Below is a small trained network, with its code and all its weights. Each question gives an input and a target symbol and asks what happens when units are switched off, that is, made to give their printed mean instead of their output.

import numpy as np


def w(rows, s, z=0):
    codes = np.array(rows[::2]) - 128.0
    scale = np.full(codes.shape[1], s)
    scale[-1] = z or s
    return codes * scale


def norm(h):
    return h / np.sqrt((h * h).mean(-1, keepdims=True) + 1e-5)


def f(y):
    return np.maximum(y, 0)


def softmax(a):
    e = np.exp(a - a.max(-1, keepdims=True))
    return e / e.sum(-1, keepdims=True)


def log_softmax(a):
    a = a - a.max(-1, keepdims=True)
    return a - np.log(np.exp(a).sum(-1, keepdims=True))


def net(x, mask):
    ids = ['αδεηπτφψ'.index(c) for c in x.split()]
    T = len(ids)
    res = E[ids] + P[:T]
    u = 0
    for l in range(2):
        q, k, v = (norm(res) @ M[l].T for M in (Q, K, V))
        z = softmax(np.where(np.tri(T) > 0, q @ k.T / 2**0.5, -1e9)) @ v
        res = res + np.where(mask[u], z, O[l][:, -1]) @ O[l][:, :-1]
        u += 1
        y = f(norm(res) @ A[l][:, :-1].T + A[l][:, -1])
        res = res + np.where(mask[u : u + 8], y, B[l][:, -1]) @ B[l][:, :-1]
        u += 8
    return log_softmax(norm(res)[-1] @ U[:, :-1].T + U[:, -1])


Q, K, V, O, A, B = {}, {}, {}, {}, {}, {}
E = w([
[217,135,210,214],'α',
[235,81,56,7],'δ',
[121,102,125,197],'ε',
[142,157,123,173],'η',
[140,94,153,215],'π',
[175,178,186,21],'τ',
[70,47,51,155],'φ',
[88,140,146,181],'ψ',
],0.015)
P = w([
[135,159,193,185],'0',
[196,11,214,66],'1',
[61,174,176,253],'2',
[133,130,106,127],'3',
[111,74,100,228],'4',
[49,182,176,250],'5',
[124,42,126,88],'6',
],0.011)
Q[0] = w([
[254,102,247,176],'0.h1',
[141,53,204,253],'0.h1',
],0.0055)
K[0] = w([
[60,242,192,84],'0.h1',
[62,229,95,253],'0.h1',
],0.0053)
V[0] = w([
[127,69,193,70],'0.h1',
[111,3,80,11],'0.h1',
],0.0062)
O[0] = w([
[131,102,167,104,92],'0.h1',
[185,115,152,247,2],'0.h1',
],0.011,0.0047)
A[0] = w([
[92,133,82,140,216],'0.n1',
[150,137,151,71,150],'0.n2',
[102,85,172,128,77],'0.n3',
[157,82,9,111,71],'0.n4',
[135,122,108,180,115],'0.n5',
[96,25,130,112,251],'0.n6',
[93,64,102,180,27],'0.n7',
[89,154,194,134,70],'0.n8',
],0.013,0.0024)
B[0] = w([
[143,90,85,182,212],'0.n1',
[139,115,94,172,169],'0.n2',
[172,180,144,161,164],'0.n3',
[186,108,153,68,210],'0.n4',
[63,113,142,2,167],'0.n5',
[65,172,105,135,254],'0.n6',
[198,115,78,151,214],'0.n7',
[183,77,185,121,171],'0.n8',
],0.0084,0.0083)
Q[1] = w([
[255,216,102,102],'1.h1',
[120,74,2,198],'1.h1',
],0.0084)
K[1] = w([
[181,120,106,2],'1.h1',
[132,221,152,145],'1.h1',
],0.0091)
V[1] = w([
[134,150,116,177],'1.h1',
[131,172,149,254],'1.h1',
],0.0098)
O[1] = w([
[239,118,33,2,150],'1.h1',
[162,176,128,207,248],'1.h1',
],0.0096,0.0015)
A[1] = w([
[124,238,134,174,176],'1.n1',
[51,170,138,96,149],'1.n2',
[161,218,202,97,38],'1.n3',
[141,101,223,125,249],'1.n4',
[136,153,167,85,12],'1.n5',
[149,160,24,172,87],'1.n6',
[177,28,73,115,167],'1.n7',
[131,253,85,27,94],'1.n8',
],0.011,0.0019)
B[1] = w([
[139,181,174,68,185],'1.n1',
[233,109,18,162,165],'1.n2',
[40,7,56,21,155],'1.n3',
[115,121,34,159,192],'1.n4',
[190,138,227,187,145],'1.n5',
[127,2,79,50,255],'1.n6',
[149,234,199,171,255],'1.n7',
[138,226,155,113,164],'1.n8',
],0.0063,0.0074)
U = w([
[46,148,85,152,100],'α',
[193,136,183,123,157],'δ',
[162,252,77,47,120],'ε',
[82,107,146,14,116],'η',
[204,103,58,97,65],'π',
[96,207,172,160,253],'τ',
[255,155,137,182,98],'φ',
[62,114,191,113,185],'ψ',
],0.011,0.0049)

Each question gives the input, a string of symbols that net reads in full, and the target symbol t.
The units are the heads (2 rows each of Q, K, V and O) and the neurons (one row each of A and B). Each row of codes is followed by its name. A weight is (code - 128) times the scale printed after its matrix; where a second scale follows, it is the last column's (O, A, B and U).
mask holds one flag per unit, layer by layer, with each layer's heads first. A switched-off unit (its flag False) gives its mean, the last column of its rows in O or B, instead of its output. The means were averaged over made-up inputs and are rounded, as every weight is.
A unit's drop is (log p(t) with every unit on - log p(t) with that unit switched off) / (log p(t) with every unit on - log p(t) with every unit switched off).
The circuit of an input: a set's keep is (log p(t) with only the set's units on - log p(t) with every unit switched off) / (log p(t) with every unit on - log p(t) with every unit switched off). Starting from the 12 units with the biggest drops (on a tie, the unit counted first), units are removed one at a time, each time the one whose removal leaves the highest keep (on an exact tie, the one counted first), for as long as the keep stays at least 0.8.
units of the circuit, in order: the units of the circuit, biggest drop first
most important unit: the unit with the biggest drop
k most important neurons: the k neurons with the biggest drops, biggest first
top k neurons in layer l: the k neurons of layer l with the biggest drops, biggest first
drop of u: that unit's drop, to one decimal
input π φ ψ α ψ, target π: units of the circuit, in order -> (1.n6 1.h1)
input φ π φ ε τ, target φ: most important unit -> 0.n6
input φ φ π α, target π: 4 most important neurons -> (0.n6 1.n3 0.n1 0.n7)
input η ε α η ψ ε α, target ε: top 4 neurons in layer 1 -> (1.n6 1.n2 1.n8 1.n3)
input π φ η α, target ε: top 2 neurons in layer 0 -> (0.n5 0.n2)
input π ψ η φ τ, target π: 4 most important neurons -> (0.n1 0.n7 1.n4 1.n7)
input φ ψ η ψ ε η, target ε: 2 most important neurons -> (1.n1 0.n7)
input η ψ τ η δ, target η: units of the circuit, in order -> (1.h1 0.h1)
input ε η ε, target π: units of the circuit, in order -> (1.h1 1.n6 0.n6 0.h1)
input φ π φ ε φ π η, target ε: 2 most important neurons -> (0.n4 0.n6)
input η ψ φ α, target π: 3 most important neurons -> (0.n1 0.n7 1.n4)
input φ φ φ, target π: units of the circuit, in order -> (0.n7 1.h1)
input η φ α ψ α, target η: top 2 neurons in layer 0 -> (0.n1 0.n5)
input δ π δ δ, target φ: units of the circuit, in order -> (0.h1)
input η ψ η π, target ε: 3 most important neurons -> (1.n8 0.n4 0.n5)
input φ η ε, target π: 3 most important neurons -> (1.n6 1.n7 0.n5)
input φ φ τ η δ π, target φ: units of the circuit, in order -> (1.h1 0.n6)
input φ ε δ φ φ δ, target δ: 2 most important neurons -> (0.n6 0.n5)
input π τ α, target ψ: top 2 neurons in layer 1 -> (1.n3 1.n7)
input τ φ τ, target η: units of the circuit, in order -> (1.n3)
input ψ η π η δ δ ψ, target ε: top 2 neurons in layer 1 -> (1.n8 1.n1)
input δ τ φ φ δ τ, target ψ: drop of 0.h1 -> 0.3
input α ψ η α η η ψ, target ε: drop of 0.n5 -> 0.1
input π φ η π η ψ ε, target ε: drop of 1.n7 -> 0.1
input τ α δ, target δ: drop of 0.h1 -> 0.5
